Here is a tiny trained network, its code and every weight. The questions are about switching its units off for an input and a class, where a switched-off unit gives its printed mean instead of its output.

import numpy as np


def w(rows, s, z=0):
    codes = np.array(rows[::2]) - 128.0
    scale = np.full(codes.shape[1], s)
    scale[-1] = z or s
    return codes * scale


def f(y):
    return y / 2 * (1 + np.tanh(0.7978845608 * (y + 0.044715 * y**3)))


def log_softmax(a):
    a = a - a.max(-1, keepdims=True)
    return a - np.log(np.exp(a).sum(-1, keepdims=True))


def net(x, mask):
    res = np.array(x, float).reshape(1, 6) / 4 @ E
    y = f(res @ A[0][:, :-1].T + A[0][:, -1])
    res = res + np.where(mask, y, B[0][:, -1]) @ B[0][:, :-1]
    return log_softmax(res[-1] @ U[:, :-1].T + U[:, -1])


A, B = {}, {}
E = w([
[38,232,204,189,140,110],'x0',
[116,48,178,148,126,73],'x1',
[144,187,79,134,118,186],'x2',
[130,113,144,126,136,113],'x3',
[226,213,130,122,44,45],'x4',
[127,158,200,67,52,253],'x5',
],0.007)
A[0] = w([
[150,159,98,201,183,76,35],'n1',
[115,90,61,64,187,57,178],'n2',
[51,165,157,157,114,123,5],'n3',
[150,109,147,170,81,165,153],'n4',
[75,191,146,192,163,116,5],'n5',
[131,178,186,245,66,92,87],'n6',
[175,41,26,104,128,145,36],'n7',
[75,122,105,105,106,178,196],'n8',
[140,182,196,152,218,123,71],'n9',
[102,172,227,192,217,117,144],'n10',
[137,126,73,227,179,105,85],'n11',
[71,67,107,112,198,200,112],'n12',
[57,72,60,200,170,165,77],'n13',
[178,93,115,59,183,131,127],'n14',
[155,113,125,198,173,76,91],'n15',
[92,235,45,68,138,111,230],'n16',
[33,185,152,114,156,90,87],'n17',
[112,94,86,128,127,101,9],'n18',
[239,122,108,113,44,65,148],'n19',
[187,57,96,77,139,176,60],'n20',
[115,78,107,116,217,173,51],'n21',
[96,132,60,155,152,94,107],'n22',
[116,140,214,89,104,210,51],'n23',
[76,201,178,211,113,89,114],'n24',
[71,148,12,154,122,50,69],'n25',
[88,127,98,82,254,118,31],'n26',
[66,65,127,167,220,175,135],'n27',
[184,17,139,28,119,72,215],'n28',
[76,168,106,126,195,97,143],'n29',
[98,53,203,181,77,135,162],'n30',
[201,125,135,89,89,76,147],'n31',
[128,141,165,169,131,122,62],'n32',
[152,115,192,137,93,185,123],'n33',
[125,130,53,148,217,92,58],'n34',
],0.0098,0.0029)
B[0] = w([
[178,150,146,98,45,50,182],'n1',
[176,106,171,141,125,167,212],'n2',
[109,81,82,67,16,205,163],'n3',
[137,111,212,113,161,143,148],'n4',
[111,20,122,88,83,173,181],'n5',
[120,106,68,184,159,95,195],'n6',
[168,93,75,101,89,243,221],'n7',
[111,203,215,125,183,109,179],'n8',
[157,75,100,173,67,165,163],'n9',
[208,69,99,186,108,214,219],'n10',
[209,114,227,18,87,74,190],'n11',
[61,190,112,144,218,57,222],'n12',
[65,170,135,147,161,74,204],'n13',
[142,74,117,115,108,235,181],'n14',
[174,156,177,102,131,82,185],'n15',
[158,110,141,212,153,111,207],'n16',
[156,61,70,94,96,234,188],'n17',
[98,105,131,82,103,153,137],'n18',
[3,185,122,177,149,142,225],'n19',
[156,61,107,143,36,152,210],'n20',
[39,214,50,146,146,135,188],'n21',
[192,113,178,70,115,144,169],'n22',
[189,125,201,62,70,91,205],'n23',
[118,101,31,193,91,192,219],'n24',
[151,133,203,78,99,93,194],'n25',
[145,152,152,122,103,61,176],'n26',
[89,206,103,190,159,111,231],'n27',
[168,132,116,167,151,183,254],'n28',
[161,63,171,128,104,138,177],'n29',
[125,142,141,154,169,88,188],'n30',
[27,159,71,182,178,113,187],'n31',
[172,137,42,114,128,116,134],'n32',
[155,182,211,22,72,66,176],'n33',
[152,108,197,90,65,114,192],'n34',
],0.0056,0.0081)
U = w([
[191,79,60,129,107,245,39],'0',
[227,188,253,26,82,96,50],'1',
[204,188,143,195,153,167,252],'2',
[112,227,71,178,143,106,107],'3',
],0.0073,0.0031)

Each question gives the input, the list of numbers given to net, and the class t.
The units are the neurons (one row each of A and B). Each row of codes is followed by its name. A weight is (code - 128) times the scale printed after its matrix; where a second scale follows, it is the last column's (A, B and U).
mask holds one flag per neuron, in row order. A switched-off neuron (its flag False) gives its mean, the last column of its row in B, instead of its output. The means were averaged over made-up inputs and are rounded, as every weight is.
A unit's drop is (log p(t) with every unit on - log p(t) with that unit switched off) / (log p(t) with every unit on - log p(t) with every unit switched off).
The circuit of an input: a set's keep is (log p(t) with only the set's units on - log p(t) with every unit switched off) / (log p(t) with every unit on - log p(t) with every unit switched off). Starting from the 12 units with the biggest drops (on a tie, the unit counted first), units are removed one at a time, each time the one whose removal leaves the highest keep (on an exact tie, the one counted first), for as long as the keep stays at least 0.8.
units of the circuit, in order: the units of the circuit, biggest drop first
top k neurons: the k neurons with the biggest drops, biggest first
drop of u: that unit's drop, to one decimal
input [2,5,7,6,-7,5], class 3: units of the circuit, in order => n12, n27, n21
input [-4,8,-2,4,8,5], class 3: top 2 neurons => n19, n31
input [-6,-1,3,7,-8,3], class 3: units of the circuit, in order => n12, n21
input [-7,3,-1,-5,-8,-3], class 3: units of the circuit, in order => n12
input [2,3,1,2,-8,7], class 3: units of the circuit, in order => n12, n27
input [-3,2,1,7,8,5], class 3: units of the circuit, in order => n19, n31
input [0,-3,8,4,8,7], class 3: units of the circuit, in order => n19, n31
input [-1,-3,-7,7,-7,-8], class 1: top 2 neurons => n11, n34
input [4,5,-4,6,5,-7], class 1: top 3 neurons => n11, n1, n15
input [3,-5,-6,1,-7,-8], class 1: units of the circuit, in order => n11, n34
input [8,8,2,2,-7,-4], class 0: top 3 neurons => n10, n17, n5
input [-6,6,7,-2,-1,8], class 1: top 2 neurons => n33, n23
input [6,-5,4,-5,5,-5], class 0: top 2 neurons => n24, n5
input [-2,4,-2,2,8,-4], class 3: top neuron => n19
input [-3,-7,-6,-3,8,1], class 3: top 2 neurons => n19, n31
input [-2,4,-3,-3,4,-8], class 1: drop of n10 => 0.0
input [-2,-3,-7,-4,-6,-6], class 1: drop of n11 => 0.3
input [-3,-2,1,-7,6,-7], class 1: drop of n25 => 0.2
